Below is a small trained network, with its code and all its weights. Each question gives an input and a class and asks what happens when units are switched off, that is, made to give their printed mean instead of their output.

import numpy as np


def w(rows, s, z=0):
    codes = np.array(rows[::2]) - 128.0
    scale = np.full(codes.shape[1], s)
    scale[-1] = z or s
    return codes * scale


def norm(h):
    return h / np.sqrt((h * h).mean(-1, keepdims=True) + 1e-5)


def f(y):
    return y / 2 * (1 + np.tanh(0.7978845608 * (y + 0.044715 * y**3)))


def log_softmax(a):
    a = a - a.max(-1, keepdims=True)
    return a - np.log(np.exp(a).sum(-1, keepdims=True))


def net(x, mask):
    res = np.array(x, float).reshape(1, 3) / 4 @ E
    u = 0
    for l in range(3):
        y = f(norm(res) @ A[l][:, :-1].T + A[l][:, -1])
        res = res + np.where(mask[u : u + 5], y, B[l][:, -1]) @ B[l][:, :-1]
        u += 5
    return log_softmax(norm(res)[-1] @ U[:, :-1].T + U[:, -1])


A, B = {}, {}
E = w([
[141,180,7],'x0',
[189,235,164],'x1',
[217,60,114],'x2',
],0.002)
A[0] = w([
[17,49,111,132],'0.n0',
[142,237,152,249],'0.n1',
[119,95,238,79],'0.n2',
[183,133,2,143],'0.n3',
[155,16,212,60],'0.n4',
],0.0067,0.0018)
B[0] = w([
[173,59,2,227],'0.n0',
[174,85,17,251],'0.n1',
[33,245,105,188],'0.n2',
[26,189,56,246],'0.n3',
[40,157,49,220],'0.n4',
],0.0049,0.0027)
A[1] = w([
[120,126,121,105],'1.n0',
[83,156,28,237],'1.n1',
[253,208,137,4],'1.n2',
[110,183,193,184],'1.n3',
[163,54,106,152],'1.n4',
],0.0067,0.0021)
B[1] = w([
[142,135,130,129],'1.n0',
[183,121,226,254],'1.n1',
[154,1,59,134],'1.n2',
[174,73,18,125],'1.n3',
[99,175,196,137],'1.n4',
],0.0052,0.0081)
A[2] = w([
[185,207,17,100],'2.n0',
[182,96,254,155],'2.n1',
[186,172,12,5],'2.n2',
[159,175,57,12],'2.n3',
[123,205,48,19],'2.n4',
],0.0046,0.0026)
B[2] = w([
[51,63,170,249],'2.n0',
[150,148,213,201],'2.n1',
[36,45,145,156],'2.n2',
[43,75,163,108],'2.n3',
[3,141,207,123],'2.n4',
],0.0046,0.0016)
U = w([
[4,174,132,140],'0',
[181,40,55,115],'1',
[178,129,207,209],'2',
[188,200,135,3],'3',
],0.012,0.0052)

Each question gives the input, the list of numbers given to net, and the class t.
The units are the neurons (one row each of A and B). Each row of codes is followed by its name. A weight is (code - 128) times the scale printed after its matrix; where a second scale follows, it is the last column's (A, B and U).
mask holds one flag per neuron, layer by layer. A switched-off neuron (its flag False) gives its mean, the last column of its row in B, instead of its output. The means were averaged over made-up inputs and are rounded, as every weight is.
A unit's drop is (log p(t) with every unit on - log p(t) with that unit switched off) / (log p(t) with every unit on - log p(t) with every unit switched off).
The circuit of an input: a set's keep is (log p(t) with only the set's units on - log p(t) with every unit switched off) / (log p(t) with every unit on - log p(t) with every unit switched off). Starting from the 12 units with the biggest drops (on a tie, the unit counted first), units are removed one at a time, each time the one whose removal leaves the highest keep (on an exact tie, the one counted first), for as long as the keep stays at least 0.8.
units of the circuit, in order: the units of the circuit, biggest drop first
k most important neurons: the k neurons with the biggest drops, biggest first
top k neurons in layer l: the k neurons of layer l with the biggest drops, biggest first
input [-6,-7,-6], class 1: units of the circuit, in order => (0.n0)
input [5,-1,-8], class 2: units of the circuit, in order => (1.n1 0.n4 0.n2)
input [-8,-4,3], class 0: top 2 neurons in layer 0 => (0.n4 0.n2)
input [4,4,5], class 2: units of the circuit, in order => (0.n4 0.n0)
input [-2,-5,-5], class 1: 2 most important neurons => (0.n0 1.n1)
input [6,7,-2], class 1: 3 most important neurons => (0.n2 0.n4 1.n2)
input [-1,-5,7], class 2: 3 most important neurons => (0.n1 1.n4 1.n3)
input [-2,-3,0], class 3: 2 most important neurons => (0.n1 0.n3)
input [-4,-5,-2], class 1: 2 most important neurons => (0.n0 0.n4)
input [-8,2,5], class 0: 2 most important neurons => (0.n2 1.n1)
input [-6,8,1], class 1: top 2 neurons in layer 1 => (1.n2 1.n1)
input [-2,8,7], class 1: 2 most important neurons => (1.n2 1.n1)
input [-8,-5,-1], class 0: 3 most important neurons => (0.n4 0.n2 0.n1)
input [-8,-8,4], class 0: units of the circuit, in order => (0.n4)
input [4,0,5], class 2: 3 most important neurons => (1.n1 0.n4 0.n2)
input [-6,5,-3], class 0: 3 most important neurons => (0.n2 0.n0 1.n1)
input [-6,3,6], class 0: top 2 neurons in layer 0 => (0.n0 0.n1)
input [-8,-2,8], class 0: 4 most important neurons => (0.n4 0.n1 0.n2 1.n1)
input [6,0,8], class 2: 2 most important neurons => (1.n1 0.n4)
input [0,7,-2], class 1: top 2 neurons in layer 1 => (1.n2 1.n1)
input [-7,-4,-1], class 0: units of the circuit, in order => (0.n2)
input [-1,-2,-3], class 3: top 2 neurons in layer 0 => (0.n1 0.n0)
input [4,3,5], class 2: top 4 neurons in layer 0 => (0.n4 0.n2 0.n0 0.n3)
